Each row has a name. Each question is about the rows just above it.

[  3   0  43  -2  -6  28   3  24  15  24 -65  26  22   8 -17  29] : E
[  -5    6   62    2   -3   35   11   40    7   -8 -109   17    4   -7
  -32   29] : R
[ -1   2  48  -1  -5  31   4  31  12  10 -67  22  13   3 -21  29] : Y
[  33    2   52   -1   -6   32    6   31   16    9 -101   25   15    3
  -31   31] : N
[ 34   5 -12   7  14 -37  -4 -27 -37  17 -64 -47  -4 -12   0 -45] : P
[ -3   2  56   0  -5  30  11  32  11  12 -84  23  11   1 -22  29] : W
[ 16  -4   5  -7   1  -1 -25  -5   6  14 -80   0   8  16 -19   1] : V
[ 10  -7  12  -8  -1  -2  11 -10  11   8 -84   7   3  22 -16   3] : B
Which entry of B is missing from [-84  -2  11   3   8  -8  11 -16   3 -10  -1   7  22  10  -7]?	[12]
N without one entry, shuffled: [  -1   15   31    2 -101   25    6   16    9   31  -31   33    3   52
   32]. Gone:	[-6]
B without one entry, shuffled: [  3  11 -84  11  -8  -7  -1  -2   8   3  12  10 -16 -10   7]. Gone:	[22]
N without one entry, shuffled: [  31   -6   33  -31    9   31   25   -1   16 -101    6   52   15    3
    2]. Gone:	[32]

[ -23   36   30  -26   45   -2   78 -100   46    1   14   29]  J
[ 58  35   5   5 -40 -45  48 -46 -84 -52  45  44]  X
[-49 -57 -39 -37  55  -6  13  83 -36  62  29 -17]  C
[-14 -29 -34  17  35 -23  33   0 107 106 -11 -15]  A
[ 42  99  40 -21 -18  -8  53 -15 -59 -59 -15  22]  Z
[-62  21  39  44  18 -27  74  33  43  84  42  20]  S
[-52   7 -40  18 -43  69 -33 -90   2  25 -60  -6]  H
[ 16 -10  44   6  61 -32  49  76 -17 -38 -39 -33]  K
K without one entry, shuffled: [-17 -39   6  16  49 -32  44 -10  61  76 -33]. Gone:	[-38]
Shuffled S with one entry gone: [ 84 -27  74  20  39  43  44  33  42  18 -62], missing	[21]
Which entry of A is missing from [-14  35 -23 -15  17 107 -34   0 -29 106  33]?	[-11]
X without one entry, shuffled: [-40   5  45  35 -84 -52 -46  48  58   5 -45]. Gone:	[44]
Which entry of A is missing from [-29 -34 -15  17 -11 106   0  35 -23 107  33]?	[-14]
Which entry of A is missing from [-11  35 107 -14 -15   0 -34  17  33 -23 -29]?	[106]
S without one entry, shuffled: [-27  39  33  84  44  18  74  20  21 -62  42]. Gone:	[43]

[   3  -29   -3   -3   -5   15  -46 -113]  Ruk
[ 13 -34 -72  20 -26  81 -12 -58]  Pabu
[-42 -33  26 -47  -6  17  -7  20]  Kado
[-52 -39 -57 -39 -34  22 -14  23]  fupal
[-68 -19 -29 -60 -25  27 -25  72]  gakoz
[ 53  11  15  35  14 -55 -39 -59]  Kodid
[ 33 -30 -43  32 -14  80  42  33]  gir
[ 29 -43 -10  22  -6  66  27 -42]  Vebid
[ 53 -14   7  -8   8  -7 -23  52]  vesu
[-73 -29 -19 -67 -24  22 -20 -17]  dizum
Kodid without one entry, shuffled: [ 11 -39  53  15  14 -55 -59]. Gone:	[35]
Shuffled Kado with one entry gone: [ 17 -47  -6  -7 -42  26 -33], missing	[20]
Which entry of dizum is missing from [-20 -29  22 -73 -17 -67 -24]?	[-19]
Shuffled fupal with one entry gone: [-14 -39 -52 -34 -57  22 -39], missing	[23]
Shuffled vesu with one entry gone: [ 53  52 -23   7  -8 -14   8], missing	[-7]
Shuffled dizum with one entry gone: [-29 -20  22 -17 -67 -73 -24], missing	[-19]
vesu without one entry, shuffled: [ -8   8 -23  52  -7 -14   7]. Gone:	[53]

[ 34  20  41 -99 -58] = G
[-46 -43   7 -80 -81] = L
[-55  17 -56  50  14] = F
[  6   5  30  48 -23] = T
Shuffled T with one entry gone: [  5  30 -23  48], missing	[6]
F without one entry, shuffled: [ 50  17  14 -55]. Gone:	[-56]
Which entry of T is missing from [  6 -23  48  30]?	[5]
Which entry of L is missing from [-43   7 -46 -80]?	[-81]

[-22 -52  -8  17 -12 -48   4  23] : Zaret
[ -6 -42   3   2 -13 -29  -7  -6] : bul
[-17   0  -5  -5  17 -42 -70 -20] : sene
[ 42  64  24 -35  44  -3 -87 -41] : val
[-18 -30  -4   2 -17  -7   3  12] : nof
[  4  42 -14  35   3  -7 -36   8] : tor
Shuffled nof with one entry gone: [  3   2  12  -7 -18  -4 -17], missing	[-30]
Which entry of nof is missing from [-30   2  12  -4 -17  -7 -18]?	[3]
Shuffled nof with one entry gone: [  2 -17  -4 -30  12  -7   3], missing	[-18]
Shuffled Zaret with one entry gone: [-52 -48 -22  17 -12   4  23], missing	[-8]
Zaret without one entry, shuffled: [ -8 -52 -22   4 -48 -12  17]. Gone:	[23]
nof without one entry, shuffled: [ -7   3  -4 -17  12 -30   2]. Gone:	[-18]

[ 35  21 -43 -31] -> D
[  7  38 -12  94] -> Q
[ 35  21 -43  23] -> U
[  7   8 -53 107] -> M
M without one entry, shuffled: [107   8 -53]. Gone:	[7]
Which entry of D is missing from [-31  35  21]?	[-43]

[ 70 -17 -10  22 -37 -49 -14  11  -7 -20 -53  13 -18  -1 -48   7 -35] = Namo
[-43  16  15 -19  28  31   0  -9  -8   8  66 -21  25 -11  22   0  17] = sopug
[-29  -4 -39  20  13  31  21 -16  20  15 -26  22   1  27  34  -8  32] = mima
[  2 -10 -27  22 -15   0  15  -3  15   5 -46  26 -63  18 -36 -10 -42] = vap
[-80   2 -26   6  38  64  32 -21  23  44  30  30   7  40 107 -19  45] = Gifod
[-53  -1  -9   6 -24  65  -4 -32 -23   1  38   3  22  -9  36  11 -55] = vipal
[  0  13 -12  22  32  30 -13 -20 -19 -15 -14  14  28 -11   7  15  15] = sug
[-53  28  -9   6  75  65  -4 -32 -23   1  38   3  22  -9  36  11  54] = Vezel
[  2 -10 -27  22 -15   0  15  -3  15   5 -46  26  -8  20   8  -6   2] = rete
[-18   8 -34  37  42  40  -2 -26 -15  -6 -21  32  30   0  24  11  26] = pame
vipal without one entry, shuffled: [ -1  -9   3  65  11  -9 -32  38  36 -55  22  -4 -24   1 -53   6]. Gone:	[-23]
vap without one entry, shuffled: [-46  15  22 -63 -27 -10  26 -42   2  15 -36  -3   0 -15  18 -10]. Gone:	[5]

[19 13  6  3 -4 -5 -3 -7] -> Vuvif
[-34  -8  32   5 -47   7   1   7] -> fek
[ -8 -27 -20 -34  -2   6 -39 -10] -> dogo
[ -1  30  19 -36 -10  -9  17  -9] -> tiko
[ 11   9 -32  -1  17   3   7  12] -> mav
[-22   0 -13 -24   0  -4 -13  12] -> pudu
[-27 -18  12  35   1   2 -40 -15] -> Lesak
[ 42  -3   4 -28   8   4 -24 -12] -> zir
[-96  92 -17 -25  46  10 -16 -11] -> bemo
[-17  69  27 -12 -20   2  15  -7] -> doniz
[  6  45   5 -31  13 -10  33   6] -> mib
Shuffled mib with one entry gone: [  6   6  33  45 -10  13 -31], missing	[5]
Lesak without one entry, shuffled: [-18  12 -15 -27 -40  35   1]. Gone:	[2]
mib without one entry, shuffled: [  6   6  13  45   5 -10  33]. Gone:	[-31]
Shuffled Lesak with one entry gone: [-15 -27 -18   2 -40   1  35], missing	[12]
doniz without one entry, shuffled: [  2 -17  -7  27 -12 -20  69]. Gone:	[15]
Shuffled Vuvif with one entry gone: [13 19  3 -4 -7 -3  6], missing	[-5]
Shuffled tiko with one entry gone: [ -9  19  17  -1  -9 -36  30], missing	[-10]

[ 36  27 -21  -4  -3  -3  38  -4  -3  85]  datid
[-62  88 -21 -39 -11  -2 -26   2   2 -64]  mes
[-29  27 -21  -4  20 -20  38  -4  -3  -5]  goti
[-62 -53 -21 -39 -11  -2 -54  20  65  41]  Bufut
[-44  30  -7  23  23 -29 -44  33  32  55]  bov
[-38  88 -21 -39 -11  -2 -54  20 -26  -6]  fug
datid without one entry, shuffled: [ -3  38  36  -3 -21  85  -3  -4  -4]. Gone:	[27]
Which entry of mes is missing from [-26 -11 -62  88   2   2  -2 -21 -64]?	[-39]
Which entry of bov is missing from [ 32 -29  55  23  23  30  33 -44 -44]?	[-7]
Shuffled fug with one entry gone: [-26  -6  20 -21 -38  -2 -54  88 -11], missing	[-39]
Shuffled bov with one entry gone: [-29 -44  32  23  -7  23  55  30 -44], missing	[33]
Shuffled Bufut with one entry gone: [-53 -54 -11 -39  41  20  65 -21  -2], missing	[-62]
Which entry of Bufut is missing from [ 41  20 -53  65  -2 -21 -11 -62 -39]?	[-54]

[-32 -48  89  13  12 -46 -27 -11  71  87  13 -29  25  27 -79 -47 -90]  tig
[-32 -48  89  13  12 -46 -27 -11  26  87  13 -29  25  27 -79  11 -90]  nada
[-21   9  -7  36  16   4 105  57 -19  16 -63  41 -67 -20   3  15 -88]  Gif
Which entry of nada is missing from [-32 -29  12 -27 -79  25  13 -48 -46  13  11  87  89 -11 -90  26]?	[27]
Shuffled Gif with one entry gone: [ -7  57 -63 -20   4  36 -88 -67   3  41 105   9  15  16  16 -19], missing	[-21]
Shuffled tig with one entry gone: [ 13  13  71  27 -79  87 -11 -27  12 -32  89 -48 -90 -47  25 -29], missing	[-46]
Shuffled Gif with one entry gone: [  3 -67  36  16 -20  16  57 -21  -7   4 -88 -19  15 -63 105   9], missing	[41]
nada without one entry, shuffled: [ 87 -90 -27 -46 -79  89 -29  11  13  12 -48 -32  25  26 -11  13]. Gone:	[27]
Which entry of tig is missing from [ 87  25 -11 -48  13 -46  71 -32  13 -29 -27  12  27  89 -90 -79]?	[-47]
Shuffled Gif with one entry gone: [ 16   9  -7 -20  36   3 -19 -88 -67  15 -63  16  41 -21 105  57], missing	[4]

[ 12  -1  -3 -21 -39] : vid
[-12  -2  48 -32 -12] : lov
[-55  53  43  68 -86] : vunal
[-37 -10 -25  37 -13] : Seso
[ 30 -55 -63  31  21] : Pana
Which entry of Pana is missing from [ 30 -63 -55  21]?	[31]
Shuffled lov with one entry gone: [-12 -32  -2 -12], missing	[48]

